Below is a small trained network, with its code and all its weights. Each question gives an input and a target symbol and asks what happens when units are switched off, that is, made to give their printed mean instead of their output.

import numpy as np


def w(rows, s, z=0):
    codes = np.array(rows[::2]) - 128.0
    scale = np.full(codes.shape[1], s)
    scale[-1] = z or s
    return codes * scale


def f(y):
    return y / 2 * (1 + np.tanh(0.7978845608 * (y + 0.044715 * y**3)))


def softmax(a):
    e = np.exp(a - a.max(-1, keepdims=True))
    return e / e.sum(-1, keepdims=True)


def log_softmax(a):
    a = a - a.max(-1, keepdims=True)
    return a - np.log(np.exp(a).sum(-1, keepdims=True))


def net(x, mask):
    ids = ['αγζμξπτω'.index(c) for c in x.split()]
    T = len(ids)
    res = E[ids] + P[:T]
    u = 0
    for l in range(2):
        q, k, v = (res @ M[l].T for M in (Q, K, V))
        z = softmax(np.where(np.tri(T) > 0, q @ k.T / 3**0.5, -1e9)) @ v
        res = res + np.where(mask[u], z, O[l][:, -1]) @ O[l][:, :-1]
        u += 1
        y = f(res @ A[l][:, :-1].T + A[l][:, -1])
        res = res + np.where(mask[u : u + 16], y, B[l][:, -1]) @ B[l][:, :-1]
        u += 16
    return log_softmax(res[-1] @ U[:, :-1].T + U[:, -1])


Q, K, V, O, A, B = {}, {}, {}, {}, {}, {}
E = w([
[94,143,186],'α',
[99,141,184],'γ',
[99,140,188],'ζ',
[89,142,211],'μ',
[72,142,224],'ξ',
[136,181,23],'π',
[12,198,25],'τ',
[254,97,172],'ω',
],0.0085)
P = w([
[122,8,102],'0',
[100,66,116],'1',
[112,79,96],'2',
[110,116,139],'3',
[116,134,144],'4',
[114,152,144],'5',
[115,168,145],'6',
[120,185,149],'7',
[117,198,145],'8',
[116,214,179],'9',
[122,223,159],'10',
[130,246,126],'11',
[116,236,201],'12',
[103,254,218],'13',
],0.0072)
Q[0] = w([
[61,202,84],'L0H1',
[16,220,141],'L0H1',
[252,141,90],'L0H1',
],0.0024)
K[0] = w([
[254,35,152],'L0H1',
[171,166,153],'L0H1',
[130,129,95],'L0H1',
],0.003)
V[0] = w([
[117,108,54],'L0H1',
[186,197,61],'L0H1',
[209,4,2],'L0H1',
],0.0056)
O[0] = w([
[152,42,104,118],'L0H1',
[132,118,98,57],'L0H1',
[30,1,64,5],'L0H1',
],0.0032,0.0024)
A[0] = w([
[254,89,132,196],'L0N1',
[149,123,196,246],'L0N2',
[113,72,131,111],'L0N3',
[102,156,79,97],'L0N4',
[204,78,112,194],'L0N5',
[108,201,89,225],'L0N6',
[210,85,113,168],'L0N7',
[99,211,79,229],'L0N8',
[208,189,133,254],'L0N9',
[204,106,114,192],'L0N10',
[206,93,99,154],'L0N11',
[79,53,127,126],'L0N12',
[86,31,163,150],'L0N13',
[110,154,175,202],'L0N14',
[162,67,164,252],'L0N15',
[183,78,116,134],'L0N16',
],0.0086,0.0024)
B[0] = w([
[240,185,58,126],'L0N1',
[222,197,149,204],'L0N2',
[175,17,97,112],'L0N3',
[74,94,106,145],'L0N4',
[214,143,78,114],'L0N5',
[3,139,111,237],'L0N6',
[222,141,73,112],'L0N7',
[23,139,89,255],'L0N8',
[82,194,86,208],'L0N9',
[234,182,31,118],'L0N10',
[220,137,27,109],'L0N11',
[121,82,136,124],'L0N12',
[193,11,144,133],'L0N13',
[129,188,157,214],'L0N14',
[241,146,131,145],'L0N15',
[181,135,44,107],'L0N16',
],0.0045,0.0044)
Q[1] = w([
[97,246,192],'L1H1',
[143,108,188],'L1H1',
[95,55,106],'L1H1',
],0.012)
K[1] = w([
[127,251,110],'L1H1',
[118,111,77],'L1H1',
[144,78,125],'L1H1',
],0.015)
V[1] = w([
[24,109,13],'L1H1',
[62,114,211],'L1H1',
[179,90,2],'L1H1',
],0.01)
O[1] = w([
[167,95,11,241],'L1H1',
[137,58,133,213],'L1H1',
[116,196,89,2],'L1H1',
],0.012,0.006)
A[1] = w([
[113,142,78,150],'L1N1',
[132,98,128,114],'L1N2',
[125,116,143,152],'L1N3',
[96,150,122,235],'L1N4',
[125,113,140,148],'L1N5',
[195,136,153,93],'L1N6',
[149,163,144,67],'L1N7',
[164,138,143,106],'L1N8',
[188,10,95,137],'L1N9',
[127,73,99,254],'L1N10',
[136,192,121,5],'L1N11',
[128,78,145,98],'L1N12',
[145,72,151,162],'L1N13',
[134,108,62,53],'L1N14',
[161,134,71,87],'L1N15',
[145,128,135,141],'L1N16',
],0.013,0.0058)
B[1] = w([
[173,132,168,204],'L1N1',
[125,90,139,142],'L1N2',
[136,116,103,147],'L1N3',
[196,146,121,195],'L1N4',
[126,118,103,145],'L1N5',
[14,140,201,146],'L1N6',
[82,100,119,132],'L1N7',
[58,145,143,133],'L1N8',
[2,251,107,254],'L1N9',
[131,9,77,253],'L1N10',
[111,38,145,144],'L1N11',
[57,35,168,159],'L1N12',
[75,64,83,188],'L1N13',
[139,109,216,205],'L1N14',
[106,124,169,187],'L1N15',
[72,151,105,132],'L1N16',
],0.0064,0.0099)
U = w([
[133,119,154,96],'α',
[139,120,151,59],'γ',
[139,118,158,79],'ζ',
[129,106,172,127],'μ',
[113,100,178,51],'ξ',
[254,127,100,254],'π',
[116,133,55,162],'τ',
[140,214,149,165],'ω',
],0.0085,0.0056)

Each question gives the input, a string of symbols that net reads in full, and the target symbol t.
The units are the heads (3 rows each of Q, K, V and O) and the neurons (one row each of A and B). Each row of codes is followed by its name. A weight is (code - 128) times the scale printed after its matrix; where a second scale follows, it is the last column's (O, A, B and U).
mask holds one flag per unit, layer by layer, with each layer's heads first. A switched-off unit (its flag False) gives its mean, the last column of its rows in O or B, instead of its output. The means were averaged over made-up inputs and are rounded, as every weight is.
A unit's drop is (log p(t) with every unit on - log p(t) with that unit switched off) / (log p(t) with every unit on - log p(t) with every unit switched off).
The circuit of an input: a set's keep is (log p(t) with only the set's units on - log p(t) with every unit switched off) / (log p(t) with every unit on - log p(t) with every unit switched off). Starting from the 12 units with the biggest drops (on a tie, the unit counted first), units are removed one at a time, each time the one whose removal leaves the highest keep (on an exact tie, the one counted first), for as long as the keep stays at least 0.8.
circuit, biggest first: the units of the circuit, biggest drop first
top k neurons: the k neurons with the biggest drops, biggest first
top k neurons in layer l: the k neurons of layer l with the biggest drops, biggest first
drop when u is switched off: that unit's drop, to one decimal
input μ α π ω ω ζ, target ω: circuit, biggest first => L1H1, L1N10, L0N1, L0N10
input μ ζ ξ π τ ζ π ω τ μ τ τ ω, target τ: top 2 neurons in layer 0 => L0N8, L0N6
input μ ω ω ζ μ ζ ω μ α, target ω: top 3 neurons => L0N1, L0N10, L0N9
input α τ α α τ τ γ ζ, target τ: circuit, biggest first => L1H1, L1N9, L0N8
input γ μ ω τ τ τ τ ω γ μ, target ω: top 4 neurons in layer 0 => L0N1, L0N9, L0N10, L0N2
input ω π μ ξ ζ μ τ α τ γ π α, target π: circuit, biggest first => L1N9, L1H1
input μ ζ ξ π ζ, target π: top neuron in layer 1 => L1N9
input μ π μ π τ ξ, target τ: circuit, biggest first => L1H1, L0N8
input τ τ ω γ μ τ τ μ, target τ: circuit, biggest first => L1H1, L1N9, L0N8
input τ τ α π μ ω π τ, target ω: top 2 neurons => L0N1, L0N2
input τ ξ μ ξ ω ξ ξ τ ζ α τ α ζ, target τ: circuit, biggest first => L1H1, L0N8, L1N9
input ξ μ ζ ξ α ξ μ ξ μ α γ ξ ω ξ, target ω: top 3 neurons => L0N1, L0N9, L0N10
input τ γ γ τ α γ τ τ ξ τ π ω μ, target ω: top 3 neurons => L0N9, L0N1, L0N10
input ζ τ τ α ω ξ γ τ α ξ, target τ: top 2 neurons => L0N8, L0N6
input ξ τ μ τ τ α ω ζ α π ω τ α γ, target τ: circuit, biggest first => L1H1
input ω μ γ τ α τ ζ μ τ α, target τ: top 4 neurons => L1N9, L0N8, L0N6, L1N10
input α μ μ μ μ τ μ ζ π γ ζ π μ π, target π: top 2 neurons => L1N9, L0N9
input τ τ γ, target τ: top 2 neurons => L1N9, L1N10
input ξ τ ω τ π μ τ ξ ω π, target ω: top 2 neurons => L0N1, L1N10
input ω γ ξ, target ω: top neuron => L1N10
input π ω ζ, target π: top 2 neurons => L1N9, L1N4
input μ μ ζ τ μ τ α τ α μ, target τ: top 3 neurons => L0N8, L0N6, L1N9
input ζ τ ξ π τ ω, target ω: top 2 neurons in layer 1 => L1N9, L1N6
input μ π α μ, target π: drop when L1N6 is switched off => 0.1
input α π ξ ζ α α ξ π γ, target π: drop when L1H1 is switched off => 0.2
